Below are the code and all the weights of a small trained network. Each question names an input and a target symbol and asks about switching units off, where a switched-off unit gives its printed mean instead of its output.

import numpy as np


def w(rows, s, z=0):
    codes = np.array(rows[::2]) - 128.0
    scale = np.full(codes.shape[1], s)
    scale[-1] = z or s
    return codes * scale


def norm(h):
    return h / np.sqrt((h * h).mean(-1, keepdims=True) + 1e-5)


def f(y):
    return y / 2 * (1 + np.tanh(0.7978845608 * (y + 0.044715 * y**3)))


def softmax(a):
    e = np.exp(a - a.max(-1, keepdims=True))
    return e / e.sum(-1, keepdims=True)


def log_softmax(a):
    a = a - a.max(-1, keepdims=True)
    return a - np.log(np.exp(a).sum(-1, keepdims=True))


def net(x, mask):
    ids = ['ΞΣΨΩαβγδζθλτφ'.index(c) for c in x.split()]
    T = len(ids)
    res = E[ids] + P[:T]
    r = norm(res)
    for j in range(2):
        rows = slice(3 * j, 3 * j + 3)
        q, k, v = (r @ M[0][rows].T for M in (Q, K, V))
        z = softmax(np.where(np.tri(T) > 0, q @ k.T / 3**0.5, -1e9)) @ v
        o = O[0][rows]
        res = res + np.where(mask[j], z, o[:, -1]) @ o[:, :-1]
    y = f(norm(res) @ A[0][:, :-1].T + A[0][:, -1])
    res = res + np.where(mask[2:6], y, B[0][:, -1]) @ B[0][:, :-1]
    return log_softmax(norm(res)[-1] @ U[:, :-1].T + U[:, -1])


Q, K, V, O, A, B = {}, {}, {}, {}, {}, {}
E = w([
[124,116,127,130,223],'Ξ',
[99,184,205,133,100],'Σ',
[132,182,192,62,131],'Ψ',
[63,154,111,60,126],'Ω',
[119,134,26,117,44],'α',
[123,5,158,234,106],'β',
[117,104,153,156,148],'γ',
[143,111,152,209,111],'δ',
[166,92,139,135,117],'ζ',
[59,147,106,102,120],'θ',
[191,158,142,84,125],'λ',
[183,116,149,120,123],'τ',
[130,172,34,149,113],'φ',
],0.02)
P = w([
[90,58,192,87,166],'0',
[85,67,202,121,170],'1',
[89,94,174,115,185],'2',
[102,107,169,153,192],'3',
[92,117,189,116,204],'4',
[148,145,175,219,254],'5',
[138,156,174,186,246],'6',
],0.0053)
Q[0] = w([
[151,140,171,128,104],'h1',
[145,206,57,188,92],'h1',
[166,103,158,119,175],'h1',
[141,157,57,136,92],'h2',
[110,164,64,76,114],'h2',
[150,156,162,130,253],'h2',
],0.0075)
K[0] = w([
[147,101,174,204,129],'h1',
[187,32,2,215,211],'h1',
[114,247,151,119,130],'h1',
[148,175,190,153,59],'h2',
[50,191,140,124,39],'h2',
[116,143,107,208,240],'h2',
],0.0066)
V[0] = w([
[128,43,76,2,182],'h1',
[170,188,170,170,173],'h1',
[140,62,78,215,135],'h1',
[225,25,112,152,188],'h2',
[153,177,114,144,25],'h2',
[203,151,202,137,39],'h2',
],0.0096)
O[0] = w([
[169,108,1,135,93,90],'h1',
[167,77,107,109,156,166],'h1',
[55,117,132,105,79,2],'h1',
[91,66,90,70,103,136],'h2',
[145,123,159,194,54,19],'h2',
[195,99,206,83,76,106],'h2',
],0.011,0.0054)
A[0] = w([
[103,163,253,135,140,160],'n1',
[175,203,86,198,10,145],'n2',
[52,183,67,159,116,254],'n3',
[24,224,157,176,155,95],'n4',
],0.0072,0.00097)
B[0] = w([
[105,61,105,196,177,255],'n1',
[107,166,173,11,131,160],'n2',
[140,123,160,185,100,197],'n3',
[158,107,165,158,91,242],'n4',
],0.013,0.004)
U = w([
[59,125,51,109,193,95],'Ξ',
[155,149,254,116,191,155],'Σ',
[247,158,148,114,146,107],'Ψ',
[107,170,61,128,168,82],'Ω',
[146,159,152,126,58,253],'α',
[93,61,150,129,106,119],'β',
[89,140,134,70,106,148],'γ',
[107,109,247,128,142,39],'δ',
[134,52,96,128,86,133],'ζ',
[140,194,89,186,153,92],'θ',
[203,108,127,79,114,118],'λ',
[165,79,116,65,102,124],'τ',
[120,162,118,184,98,163],'φ',
],0.01,0.0046)

Each question gives the input, a string of symbols that net reads in full, and the target symbol t.
The units are the heads (3 rows each of Q, K, V and O) and the neurons (one row each of A and B). Each row of codes is followed by its name. A weight is (code - 128) times the scale printed after its matrix; where a second scale follows, it is the last column's (O, A, B and U).
mask holds one flag per unit, heads first, then neurons. A switched-off unit (its flag False) gives its mean, the last column of its rows in O or B, instead of its output. The means were averaged over made-up inputs and are rounded, as every weight is.
A unit's drop is (log p(t) with every unit on - log p(t) with that unit switched off) / (log p(t) with every unit on - log p(t) with every unit switched off).
The circuit of an input: a set's keep is (log p(t) with only the set's units on - log p(t) with every unit switched off) / (log p(t) with every unit on - log p(t) with every unit switched off). Starting from all 6 units, units are removed one at a time, each time the one whose removal leaves the highest keep (on an exact tie, the one counted first), for as long as the keep stays at least 0.8.
units of the circuit, in order: the units of the circuit, biggest drop first
top k neurons: the k neurons with the biggest drops, biggest first
heads that matter: for each layer, one digit per head in row order, 1 if its drop is at least 0.15 and else 0, layers parted by /
drop when u is switched off: that unit's drop, to one decimal
input Ω Ψ θ, target θ: heads that matter => 11
input Σ Ξ Σ Ω, target Σ: units of the circuit, in order => (h2)
input λ τ Σ Ψ λ φ, target Σ: heads that matter => 11
input δ Ψ α Ω φ, target α: heads that matter => 10
input ζ Ω Ω Σ α, target α: units of the circuit, in order => (h2, h1, n2)
input Ψ δ Ξ Ξ β ζ, target Ξ: heads that matter => 01
input Ξ φ γ α, target α: heads that matter => 01
input ζ β Σ φ Ξ Ξ, target Ξ: heads that matter => 01
input γ Ω θ θ θ δ θ, target θ: heads that matter => 01
input φ λ ζ ζ Ψ α Ω, target θ: units of the circuit, in order => (h2, h1, n3)
input ζ φ Ξ Ψ β Ψ γ, target Ξ: drop when h2 is switched off => 0.7
input Σ θ Σ Σ θ, target Σ: drop when h1 is switched off => 0.2
input θ Ω δ Ω Ω, target θ: drop when h1 is switched off => 0.2
input Ω θ Ψ γ γ, target Ξ: top neuron => (n4)
